Each row is followed by its tier, which names the range that a hidden value of the row falls in. A new part has a new value, new ranges and new names.
[ 239  -85  357  363  -44   53 -267 -140  105   62 -180  203 -286  204
 -209  143   91  110 -228  242  299   29  314 -135  201 -313 -283 -284
 -137 -149   74  -62 -257   69  125 -137  117]	K
[  87    0  434  185  116  -51 -176    3  286   97 -558  272 -168  -61
 -146 -144  -50 -134   18  113   37   25  217 -217    5 -221  388 -275
 -135 -244   34   18  -66  170  128  -42 -154]	A
[ -21  -34   24  178    0  125 -314   -7  -10   46  109  209  -65  177
  -12  108  135  232  -53  409  205   -1  139 -109  174   10 -331  138
  -23   53  -45   21 -295  104   66 -308  270]	N
[ 237 -152 -172   46  239  106  -97 -362 -117   50  202  -48   94  358
  151   65 -168  122 -197  -38  -82  219  253   67   -4  -13 -274   48
  -89  -18 -167 -190  -37   17   70  -42  -89]	N
[-218  205 -256 -168  -18  302  284  200  -65  159  -97  -84  -46 -218
   -8    3  135   31  110 -117  100  -91 -108 -127 -183  123  -24  481
  183  161   47  198  -20 -195 -186   33  -76]	N
[-303  135 -311 -262    9  293  285  238 -143  315 -332  -42  -56 -299
  -56 -117  189   83   89  -97  231 -124 -151  -98 -207   41  193  512
   46  149  179  214   36 -147 -173 -100 -136]	P
[-209  298   32  111 -114  230  145  327   50  125 -217  -50 -143 -392
 -126  -90  182 -141    1   -5  161 -133    7 -347  -77   33  329  185
  148  -15  149  166  -89   -4  -34  161  -82]	G
[ 179   23   78   46  382  163 -129 -201   31  211 -210  117   78  202
  -11   21 -109  -16  -91   33  240   18  568 -180   69   18   42  -17
 -199 -221   65  -52  -87  222  -79   -7  -97]	Z
[ -59  113 -516  -34  -52  203 -116   94 -203 -147  670  -94  368   58
  233  -75   71  195    2   28  109  -47  -23   64   24  275 -261  454
  111  357 -155  -77  -88 -116  -99 -107  245]	U
[-132  118 -499 -112 -179  133   24  223 -175 -121  462  -38  269 -122
  152 -147  135  190   62  -73   86  -91 -258  118  -83  140  -68  479
  140  429 -112  -19  -28 -283 -104 -101  196]	U
[ 188 -147  308  276  -22 -118 -260 -186  269  -16 -144  283 -228  169
  -89   -8  -16   92 -111  185  -99   28   11  -10  117 -321  -88 -176
  -33  -73 -201 -150 -170  -83  218  -89   29]	G
[  70  -78   64  151  169  259 -120 -278   30  228  -90  -77 -221  215
    4   28   30   29 -205  124  -69  126  314 -169   79  -67 -267    5
   -9 -192  -83  -56 -111  130   88  -76 -181]	C
[ 243 -196   -7  250 -201   56 -366 -174  -40 -166  369   74  -48  342
   11   26  112  276 -184  186  147  108   86  157  186 -211 -615 -133
  -65  170 -138 -174 -182 -107  109 -335  261]	K
[-107  243  249  201  -83  100  141  281  148   63 -415  143 -220 -281
 -241  166   74  -50   53  120  355 -153  -50 -314  -50  -51  122  103
   84  -61  204  242 -188   -4   -5  134   49]	U
[ 164  -67   24   87  293   53 -119 -172  -77   77 -134  129  104  231
   30  145 -198   91  -81  129  220  151  301  -76   -7   32  -64   -5
 -198 -113   52  -19 -107  219   61  -90    0]	A
[ -38  159  -40 -181  129  255  257   91   89  143 -463 -176   50 -237
  -39 -271  -55 -222  133 -368  143  -41  130 -123 -246   12  311   79
  -33  -65  156  135  237  -17 -193  110 -400]	P
[ 121 -193 -287  110   -5   73 -208 -249 -209   91  426  109  -36  327
   91  117  103  375 -294  190   -7   93   38  130  135 -132 -420  241
  -21  184 -202 -232 -237 -175  121 -216  211]	N
[ -26    2   65  -77  -87  183  153   33  135  -20 -310  -26 -174  -12
  -66   28   12   34  198  -87   60   51 -170   33 -184  -71 -362  108
   98   97  -11  217   40 -183  -95 -155 -118]	K
[ -45  172  198   23  -87  -57  144  276  241    3 -498  151  -68 -397
 -148 -261    0 -195  135 -205   39 -106 -140 -134 -192 -187  622  -45
   21   -7   69   90   80 -141   -1  155 -195]	U
[  38   11  -40  139 -170  183 -129  113 -138  -71   76   16  -14   66
  -70   97  131  183  -38  162  435   41   69  -26   42  -30 -396   24
  -61  148  150  101 -154   21  -27 -273  224]	K
[ -74   14 -120   75   33  139  -32   73 -186  100  -29  143  -29   66
  -45  265   55  261  -46  291  373   23   -3  -92    5   61 -262  292
  -45  100  125  136 -248   56   24 -205  228]	A
[ -80  125  189   80    1  115  143  154   70  294 -571   34 -280 -344
 -180 -210  120 -205 -108 -122  -13   18  129 -304 -135 -230  645  -84
  -21 -190  158   64    8   26   62  141 -330]	N
[ 208 -211  212  389    1  -83 -289 -180  -78    0  -75  184 -170  243
  -83  189  -69  188 -296  341  167  232  107  -54  114 -248 -168 -259
 -197 -109   27 -108 -243  183  338 -187  121]	G
[-125  107 -129  -26  -75  267  192  102  -74  293 -218  -99 -222 -232
 -108 -138  233  -13 -138 -142   77  -59   32 -163  -94 -144  187  213
   69   21  103   45  -12 -162  -59   49 -200]	C
[ 125   11   40  314  -37   17 -383  -70   82   20  302  155  -13   77
   12 -180  146   57 -268  182  -31  -65  271 -137  252 -152  134  -59
  -17  -15 -176 -286 -219    9  155   -6  128]	G
[ 245 -190  139   37  -80  -11 -240 -236  300  -71  -47  159 -110  226
  -25 -251   51   98   13  -97 -115  -23   29  213   71 -354 -283 -149
  -37   87 -265 -188   33 -294   -4 -222  -54]	C
[ -44  289   15   -4  -17  327  132  179  115  112 -180 -163  -30 -266
  -77 -247  143 -241   34 -262  144 -134  284 -268  -74   22  234   61
   91  -51  111   82   65  -41 -208  178 -229]	Z
[ -66   54    2   61 -338   44   75  295  -24  -80 -191   30 -115 -268
 -136 -126  158   52   42  -64  227   -8 -287   14 -144 -204   94    9
   20  210  137  119    2 -206   27 -130   36]	A
[-256  170 -177 -180   63  351  243  140    5  301 -307  -71 -130 -216
  -60  -63  168   12   95  -62  146 -148  -25 -183 -136   74   26  461
  122   45   94  210   -5 -109 -186  -18 -173]	P
[  99   -6 -284  -30   37  166 -351 -119   21   35  502  132  199  221
  139 -256  205  199  -76   35   22 -153  301   83  222  -11 -203  250
   -1  211 -258 -263 -124 -180 -146 -211  194]	Z
[-259  142 -227 -145 -134  331  159  222  -43  177 -123  -63 -119 -211
  -57  -87  270  104  103  -16  195 -145 -145  -85  -98   35 -134  443
  144  198   77  202  -36 -198 -178 -156  -16]	C
[-221  169  105   41  -44  105  227  338  -16   48 -517   64 -119 -310
 -140  151  -29  -24  170  118  301   35 -228 -230 -238   72  160  173
   37    3  253  377  -77  101   29  -32  -35]	U
[   8   68 -447   41  -82  131 -196   70 -197 -170  688   20  338  127
  182    2   88  278  -48  120  210  -73  -10   95  101  192 -338  397
   62  364 -143 -114 -171 -133  -65 -153  369]	U
[-175  114 -105  139    3  184  -18  165 -169  167  -19  114  -93  -70
  -69  223  140  192  -95  334  328  -41   13 -237   39   92  -82  345
   31   54  137  144 -296   94   52 -101  207]	G
[-189  141   83 -124   43  189  159  266   58  238 -664   88 -111 -309
 -167 -147  100  -74  168  -41  316  -88   23 -200 -179  -54  346  135
  -73  -47  271  275   41   49 -127 -113 -182]	C
[ 126  -33 -190   66  315  239  -78 -245 -239  312   32  -73   55  187
   54    0  -22   56 -332    9  155  116  513 -161   61    4   69   84
 -182 -160   75 -157  -85  198   20   14 -142]	C
[  52   63 -473 -202   73  281  127  -17 -251  -25  301 -217  308   79
  173  -70  -38   90   17 -270  169   71  112  110 -155  180 -232  318
    0  243   -1   -9  102 -132 -216  -56  -39]	K
[  25    8  106  -41 -210   33  -42   85  281   -4 -206  131 -160 -149
  -88 -366  185  -34  105 -194 -132 -109 -116   64  -57 -312  141  -25
   79  133 -150  -48   68 -353  -65 -101 -121]	K
[ 116   31  149  275  133    1 -274 -112  153   83   36  143  -32   41
   18 -163   -1  -77 -207  122 -139    6  315 -219  149 -103  318 -109
  -30 -170 -162 -216 -149  125  174  103  -63]	U
[  42   11  324  139 -186  100  -29   34  331  -98 -313    7 -280  -60
 -114 -118   51 -104  129  -34  -87   36  -99  -67  -71 -199 -190 -170
  120  -21  -93  112   15 -122   37  -81 -150]	N
[  80  -99  206  258   15  159 -145 -134   11  186 -280   90 -306  153
 -185  171   93  156 -210  276  340   30  184 -150  127 -214 -329  -74
 -122 -142  138   37 -213  114  122 -187   34]	P
[  -9   75 -267  135  -52  242 -276  -19 -109  101  533   50   37  122
   69  -58  289  208 -217  194  100 -124  266 -106  246   35 -235  306
   80  160 -144 -180 -269  -89  -45 -115  256]	N
[-145  163  -34 -266  182  266  241  127  156  166 -548  -87   53 -235
  -19 -252  -50 -181  278 -263  117  -83   50 -128 -259   97  256  220
    4  -42  114  230  214   -1 -229    5 -363]	P
[ 270 -259  148  219  -25  -38 -461 -314  151   47  121  278 -161  358
  -26 -138  129  219 -227  193  -80   36  233  110  258 -378 -267 -189
 -121    1 -258 -304 -185 -113  146 -299  109]	Z

New part:
[ -18  -29   21   91 -137 -285 -143  166  -42   89 -199 -146 -305  -36
  160  319  -56 -362  236  -79   46   -9   98  -65  -74 -146   75 -117
 -181   43   -4  146  125   22   77  228  -72]	SJ
[ -83  206  113 -163 -374   98  -99 -263 -255    3  125  433   57   43
   41 -237  174 -199   71 -120 -103  261   85  -76  -41   64   80  -21
  -45 -110  327  454  123  109  126   99   36]	SJ
[-100  193  136 -208 -324  189 -152 -279 -243   22  154  400   88   78
  -49 -270  211 -143   87 -110 -147  219   64  -73    9   29   46    0
   10  -90  353  436  113   56  170   69   67]	FT
[ -64 -196  -27   -6  124  -60   -6  -88  138   16  -64  -63 -115  117
    6  240  -28  -52   60  -99 -152    9   67  109  -30  -18   74  -43
  -30  -15   78   33   60  -75  161  100  -98]	SL
[-120  184  131 -183 -335  157  -97 -307 -243  -25  112  440   94   86
   12 -289  212 -169   30 -135 -120  276   63  -39  -21   92   78   13
  -13 -113  345  486  103  135  150   76   55]	PP
[  80   24    5    3  -24  -42  175  -30  121  -26   99  -19   65  -32
  -95   54 -117  153  -37   28  -54   30   85  105 -176  136  -57  -67
  148  -31  109 -169  -12   64  103 -181   99]	GR
[  52 -144   29  -74  139  -64  170  -18  196 -117  -10 -364  212    9
  -14  124 -146   78 -206  143  108 -115  122  232 -231  191  -62  390
  139   92  279 -301  125  253  171 -216  397]	PP
[ -36   18    8   38   71  -79  -45   96  -72   11 -139  -36 -185  -71
  -28  259   15  -86   98  -67  -61  -74  -18  -39  -26 -111   16  -97
  -52  108   -1  -12  -67   55   12  154 -106]	JP
[  -4   74  -39   79  177   37  -57  113  -97  -54 -163   -7  -87 -168
 -189  168   -4  133  -61    5 -160 -167 -160  -78  -62 -200  -80 -128
    9  210  -96 -187 -214   20 -101  102 -152]	NB
[ -11 -177  -61  -21   26  -91  127 -108  115   36   46  -14  -29   60
   17  187  -61  -90   95  -69 -160   -7   66  103  -63  137   48  -26
  -17  -98  119   30  136 -104  144   32  -53]	GR
[ -62    2   11  276  122  -38 -148  230   35 -105 -458 -224  -75  -96
  -85  -76 -115  -25 -244   43 -126 -201 -410   21 -142 -183 -123 -171
  -37  227 -337  -11 -198   44 -122   55 -148]	Cm
[  33 -186  -41  -52  112  -97  178  -32  179  -77  -13 -319  163   -4
  -60  164 -136   40 -112   98   85 -116  158  179 -226  182  -46  340
  123   56  254 -279  141  208  162 -206  357]	SJ
[ 130   92   36   25  -70  -12  230  -94  164  -22  206  160   74   -2
  -21  -32 -162  228  -92   16 -183  126    7  148 -163  180  -38 -260
  132 -117   51 -100  -46  -72   84 -153  -82]	GR
[ -56 -121  -16   37   16 -153   25  -44   63    1 -109   -3 -166   61
  110  245  -32 -158   72 -118  -72   67   81   77  -67   13  108  -75
  -94  -29   55  112   61   27  105  146 -114]	SJ
[  14   61  147 -189  -27  140 -114 -228  -77  -54  147  199  138   82
  221  -65   31  -81 -180   39 -290   43 -132   97   19  -13   61   99
 -160   12  284  222  162 -163  106  279 -143]	NB
[ -33  -19  -57   74   91 -110   31   56  -70  -44 -182   -9 -107 -115
   18  219  -41  -94  -35  -30  -55 -102  -72  -17 -103  -49   31   -5
 -102  116   -5  -41  -48  107  -63  147 -100]	Lj
[ -44   67   32  272   75  -55 -129  271   -9  -81 -430 -203  -98 -133
  -81  -67 -110  -51 -193   45  -91 -204 -401  -10 -135 -168 -130 -199
  -30  224 -331   -8 -204   70 -136   48 -134]	SL
[ -85  277  172 -190 -360  174 -107 -283 -282  -34  145  488  101   50
   39 -315  206 -137   -4 -108 -123  287   32  -53  -23   69   67  -22
  -20  -91  342  475   69  141  118   96   29]	PP
[  17  264  200 -199 -266  138 -132 -163 -242   13  199  319  104    0
  143 -188  100 -165  -17   13 -180  101  -83  -36   15   11   24    9
 -101  -23  315  335  143  -50   92  197  -38]	FT
[ -25    2  -54   73  -27 -168  -25   84  -87   20 -158  -14 -179 -111
   10  248  -33 -167  107  -58   -6  -54   36  -76 -106  -90   40  -62
 -103   81   14   10    4   93  -16  138  -62]	Lj
[  15  -83  -70   37  -75 -106  164 -111  157  -11   35   21   19   29
  -86   59 -115   66    7  -46  -29  110  177   97 -213  145   14  -60
  111  -93  114  -66   47   90  136 -183  104]	Lj
[  19  240  198 -173 -248  149 -200 -192 -176  -13  170  317   87   46
  130 -195   79  -75  -75    5 -209  170  -45  -16  -12  -81   32  -47
  -91   -9  279  312  108  -76  114  195  -74]	NB
[ -21  -34   66  -86   18  -15   -7  -91  -30   -3   25   52  -19   45
  155  126    8 -165   -3  -31 -166  -17  -54   79    4   43   68   43
 -123   -5  173  150  125  -68   97  209 -106]	JP
[  67  -94  -41   -8  -71  -74  107  -54  149   81  133  -52   22   22
  -79   86 -127   -1  117    3 -155  -25   74   71 -111  116  -39 -101
   74 -106  101  -59  138 -165  163 -105   29]	FT
[  35 -127  111   14   42 -113  -50   72  353  -91 -135 -538   71  130
 -107   86 -187  169 -157  114  253   49  307  240 -305  -21  -84  237
  264  126  198 -312   58  338  309 -366  527]	Cm
[ -83  -54  -77   50  267   38  -22   60  -66  -59 -212  -56  -98 -103
 -210  236   45   81  -27  -50 -138 -187 -115  -37  -29 -145  -35  -18
   16  196  -48 -161 -184   73  -53  102 -107]	Cm
[ -23 -103   -3   18   -6 -152  -78   59   36   89  -84 -123 -205   24
   37  294  -37 -198  206  -74  -70  -46   81   -2  -25  -87   48  -85
  -83   14   51   57  105  -78  130  148  -69]	FT
[  46  -30  -59   21  -27  -76  194  -93  132  -41   60   28   61  -22
  -96   62 -127  140  -60    0  -24   70  143   98 -225  142   -9  -24
  125  -44  129 -157    2  127   92 -191  116]	Lj
[  -8   17  109 -134  -13   47   -7 -144  -69  -27   83  120   70   48
  210   24   20 -170  -82    4 -207  -10 -122   99   15   83   64   93
 -146  -11  228  207  155  -87   88  236 -109]	JP
[  38  -20  -14    5  -27  -35  141  -50  130    1   72  -17   23    6
 -152   62  -83  133   32  -21  -59   49  123   87 -153  110  -44  -93
  167  -50  102 -124  -12   54  138 -190  101]	JP
[ -31 -145  -50   20   23 -132   90  -83   89    1  -46    3  -86   49
   79  208  -61 -116   43  -85 -103   36   70   93  -92   79   86  -33
  -66  -55   86   59   94   -8  104   87  -80]	SJ
[   2  -17   43    5  -24 -151 -114  108  -44   82  -82 -108 -209  -27
  112  295  -31 -243  180  -37  -65  -82   15  -31   -6 -123   41  -72
 -141   60   55   74  104  -77   81  233 -103]	FT
[ -21 -140    1    2   45  -98   48  -56  125   23  -21  -52  -94   85
   71  204  -62  -97   63  -70 -129   16   44  116  -49   53   63  -64
  -41  -50   78   56   93  -74  146   84  -86]	JP
[  51  -62  115   24  -41 -148  -19  134  299  -49 -115 -529   47   73
 -130   78 -185  113  -65  114  303   29  317  188 -308   15 -107  197
  282  106  189 -299   62  367  291 -401  565]	FT
[   4 -147  -13   -8   41  -74   71  -87  162   38   42  -31  -56   93
   33  173  -86  -37   61  -55 -170   18   49  126  -58   72   45  -89
   -7  -78   85   21  101 -133  162   36  -86]	FT
[ -37 -113   -9   16   23 -120   40  -38   62    6  -70  -27 -117   48
   80  214  -36 -136   66  -85  -92   24   50   80  -61   40   72  -49
  -66  -27   70   79   73   -2  108  113  -82]	PP
[ -11  -42  106 -143   34   76 -109 -184   -6  -44   61   70   81  105
  200   28    6 -109 -142   19 -246    9  -93  118    6  -25   68  119
 -153   24  238  176  168 -144  130  257 -114]	NB
[ -30   59  -86   92  168  -18   92   64 -144  -96 -187   85  -47 -204
  -89  156  -12   34 -123  -11 -118 -166 -199  -53 -100  -40  -23  -37
  -57  171  -68 -123 -185  135 -173  124 -156]	Lj
[   0   15   11   29  -23 -139 -114  146  -65   88  -99 -108 -230  -74
  -21  303  -15 -164  223  -47  -30  -89   61  -87  -30 -165    5 -113
  -67   89   24  -10   26  -19   62  153  -56]	FT
[ -77  -60  -72   33  253    6   79   39  -91  -79 -187  -26  -59 -117
 -105  234   41   -5  -52  -46 -129 -195 -153    3  -27  -14  -10   45
  -33  155  -12 -107 -131  101  -76  134 -113]	GR
[ -60 -101    5  -55   72  -32   30  -93   -8  -13  -35   27  -53   44
   77  181   24 -138   27  -74 -143  -21  -10   76   -9   51   73   43
  -87   -3  140  107   82  -15   94  168  -90]	GR

Part 3:
[  99  -74  -77  -27 -144   87  135  -23  -62  -22 -313  219  -75  287
   76  -13  -30 -368   42 -133   30  -31   99 -144 -387 -371  -50 -196
   94  355 -173    7 -237 -144 -357 -268   90]	M
[ -58  143  160 -125  -45  224 -109 -194  -85  -12 -109 -447 -173  188
  309  -87   -6  -53 -310  142  -24   17   82   24   46 -343 -631   21
 -186   52  -91  321  143 -300 -190 -491 -251]	S
[ -64 -148   38  -95  245  -99   22  -21 -261 -210 -105   29  -56    5
  307  124    6  140 -238  153 -185 -107  -31 -122 -265  -31   66 -170
  134  136  -49  -78   89  291 -165 -547 -108]	V
[-162  -48  231 -157 -213   46  106 -174  142  336  162 -445   19   70
   48   75   82  -75 -167 -103   87  111   31  241  430  -81 -616  166
 -298 -180   65  468   39 -127  266  148 -244]	L
[  31 -201 -130 -127 -129 -147  151   38   -4  129  295   28  -26 -195
  -66  -60   52 -153  -89 -142  -47    9 -120  -86  200  -45  -18   13
  -91  -21   42   84 -158  207  132  336    0]	W
[-149   30  -26  -78  120  120  136 -131   86  -47 -259   10  -90  302
   22  -14  -18 -138  100   29  -70  -53   32    5 -185 -182 -180  -80
   10  152 -135   79    0 -234 -269 -217   -8]	Y
[  64  -35 -356  -20  -77  -55  265   41 -154 -332   85  199  -78 -213
  -35 -228  -30 -404  156   99 -150 -142   -9 -246 -479 -184  278   15
   20  152 -195 -240 -223 -150 -414 -322   69]	V
[-274   18  123 -169  265  130  146 -186  141 -129 -412 -212  -73  392
  162   59   44  137  -29  135 -107   57  144  163 -116  -43 -342  -96
   38   68  -26  202  313 -288 -224 -356 -121]	M
[-238 -265  182 -151   59 -153  121  -18   24  253   85  -26  143  -27
   39  359   42  109  -58 -150  -31  107 -145  106  319  146 -269  -99
  -11 -147  204  152   36  337  405  153 -181]	V
[ -58  -86    8  -37   59 -123  187 -141   86   66  390 -203    1 -252
  -61 -135  132  -36  -63   -7  -68 -168  -57   92  185   63  107  174
 -147 -179 -120  170 -101  112  176  191  -90]	W
[ -52 -198 -195 -114  -38 -226  145  124  -19   47  383   55   45 -254
  -11  124  -36 -104   -4  -84 -122  -29 -310 -210  215   19  -30  -56
  -24  -26  156   -4 -156  250  245  221   -8]	M
[-252  -91 -126 -267  465   59  -11  -31 -131 -279 -334  161 -205   32
   59 -124    8  246  -87  204 -304  119  -20  -61 -115   54  -92 -221
  115    6   46 -206  390  133 -330 -196 -113]	D
[ -83  102  -87  -47  132   25  131 -178  -40 -224  143 -302 -136  -52
  133 -176   43  -64  -90  243 -160 -200   20    0 -181 -132  -44  165
 -135  -20 -203   86   45 -207 -231 -421  -91]	Y
[-268  140   54 -193  108  300  195 -222  303  -73 -532 -210 -157  556
   -6 -178   15  -91  115   99  -35   93  229  189 -106 -176 -490  -28
  -66  153 -129  298  255 -642 -458 -165  -72]	L
[ 147 -239 -150   74   19 -211  260    7   52   46  303  339   63 -312
 -221 -170  114 -262  145 -239  -27 -239  -96 -119  -72    5  609  -67
  104   42 -212  -95 -444  318   96  410  131]	M
[   0 -156 -310  -33  -17 -297  195   88  -82  -56  701   15   36 -581
  -93  -40   12 -168   37   -2 -179 -174 -343 -219  156   64  245  125
 -107 -181   40 -118 -257  289  273  215   -8]	M
[-161  -85  135 -136  259  187   93 -151  132   32 -695  235 -117  596
   15   -5   33   13   48  -87  -26   44  186   95 -235 -143 -126 -307
  185  300 -156   95  107  -84 -393  -95   25]	W
[-218 -192   96 -122  369 -220   89 -116  -65  -29  314 -210   29 -302
  116  122  142  354 -216  114 -209  -82 -131  124  223  262   68   51
  -32 -299   72   49  197  435  334  -33 -199]	B
[-181  -12  355  -15  -51    9  143 -280  201  325  205 -493  108   91
   83  176  124  -14  -96  -91  102  -81   28  319  337  -31 -404  181
 -226 -210  -61  495  -49  -98  383    2 -237]	B
[  73   93 -330  -29   24   39  230  -23   71 -359  -15  -11 -161   56
   37 -317  -29 -305  103  140 -145 -199    6 -239 -378 -264  148  -19
   34  278 -231  -13 -128 -402 -482 -258  132]	M
[-158  -22  -73 -117   43  140  129 -106  -28   -5 -284  165 -111  182
  -88  -81  -14 -227  135  -10  -67   44   69   22 -217 -177 -177  -57
  -38   80 -132  -60  -16 -147 -328 -149  -43]	L
[ -23 -211  246  -10  244 -146    0 -151  -32  202  219  -33   14 -140
   57    2  151  182 -249  -98  -42 -218  -75   91  219  101  216  -45
   13  -85 -154  160 -113  545  261  174 -135]	L
[ -79  -44 -238 -146  190   26  193  -42  -51 -322 -219   93 -156   57
   42 -170   30  -67   31  142 -204    5   82  -86 -357 -108   68  -89
   76  122  -87 -137  131 -152 -409 -284   42]	B
[  -1 -239  188   57  395 -120  -90 -136 -191  146  183  309   11 -365
  -72  -75  149  137 -122 -137  -95 -238 -127   14   90  107  474 -160
  117 -161 -229 -150 -206  755  235  180 -147]	S
[   8  134 -347 -129 -187   95  175   -2   24 -221   67 -176 -202   85
   56 -252  -92 -380   31  150 -115  -53  -40 -225 -185 -344 -282   95
 -165  205  -95   87  -65 -503 -435 -246   50]	W
[  27 -184  -74    9   57 -274  142  -21 -122   -1  575  -69   59 -486
   30    5   93  -34 -118  -11 -122 -220 -201  -82  106   77  286  102
  -65 -175  -54  -16 -213  398  299   53  -79]	M
[-245   15 -211 -286  121  121  -46   79  -53 -117 -238   43 -192  221
   98   43 -175  -28  -17  130 -212  176 -207 -235   62 -175 -581 -209
  -16  153  187  -34  230 -152 -277 -172  -85]	D
[  47 -184  250  -22  -51 -130  139 -178  -48  136  234 -298   63 -160
  172   38  204   36 -301  -85   41  -88  125  191   96  -12   17   97
  -91 -132 -102  283  -70  228  257  -83 -167]	M
[-191 -120  316 -168   72   -1  -17 -234  -86  210  215 -423    2 -265
  103   16  191  213 -336    7  -33  136   72  323  422   88 -416  149
 -247 -434   67  273  237  218  370    9 -395]	S
[-240 -176 -219 -296   -7 -151   73  132  -32   87  330  -45  -39 -249
  -54  106  -66   24  -60    4 -194  194 -336 -136  452   96 -416   -2
 -160 -181  338   10  129  207  239  329 -132]	L
[  43  132  120   81  -28  206   68 -218  121   74 -243  -56 -109  455
   85 -126  -23 -328   36  -48   81 -285   94  -27 -263 -398  -99  -56
  -15  351 -406  264 -291 -319 -368 -295   25]	W
[-138 -266   35  -63  170 -152  199  -80   25  157  115  207   85 -190
 -171   82  132    6   87 -179  -64  -12  -60  121  101  149  201  -51
   36 -182  -14  -54  -98  377  253  303  -51]	B
[  -7   37 -122  -38  185  142  161 -173   24 -222 -203  132 -177   -4
 -124 -452   98 -191  100   73 -112 -128  180   14 -338 -148  244  -19
   24   83 -350  -83  -38 -201 -479 -103    3]	D
[ -12  -24  -62  -21  437  -74  -31  -72 -126 -267   10    5 -163   47
  250  -75   -2  176 -209  213 -245 -334 -136 -213 -230  -72  271 -151
  148  213 -208  -49   13  244 -246 -400    9]	Y
[-109 -295 -182 -142  260 -216  187   55   14   -4  142  326   -3 -242
 -183  -26   82   71   66 -107 -186   -4 -171  -70  105  192  317 -138
  111  -82   64 -171  -29  441  127  428   47]	Y
[-122 -259 -247 -173  222 -173  145   73  -32  -20  229  346  -39 -427
 -278 -178   69    7   98  -80 -212   45 -204  -96  186  197  269  -87
   32 -185   67 -245  -20  417   98  524  -22]	D
[  47 -222 -104  -66  -61 -176  180  -38  -97   84  372   63  -14 -386
 -117 -146  134 -142  -84 -111  -65  -63  -41    4   77   20  228  106
 -107 -150  -80  -27 -189  323  130  260  -37]	W
[-194 -220  218 -270   45   65  112 -128  141  241 -265  -68  -25  145
  -58  -12  160  127 -138 -177   21  305  171  287  324   65 -394 -102
  -53 -134  122  265  253   77  116  359 -180]	D
[ -66 -182    6  -90  120 -240   82   -1  -36   36  424 -186   41 -266
  136  128   58  136 -209   10 -134 -113 -230  -67  273  101    2    7
  -40 -121   94  130  -23  352  338   71 -112]	M
[-174 -125 -311 -198  274   62  218   52   61 -238 -507  486 -137  264
 -148  -84  -43 -109  275  -11 -204  119    5 -145 -351  -69   80 -314
  230  243   -2 -271  106 -103 -465   14  153]	B
[-169 -218  225 -123  233 -193  101  -72   55   76  161 -217   89  -73
  175  197  108  302 -231    1  -94  -58  -99  101  287  212  -56  -67
   36 -112   95  243  128  348  336   40 -186]	V
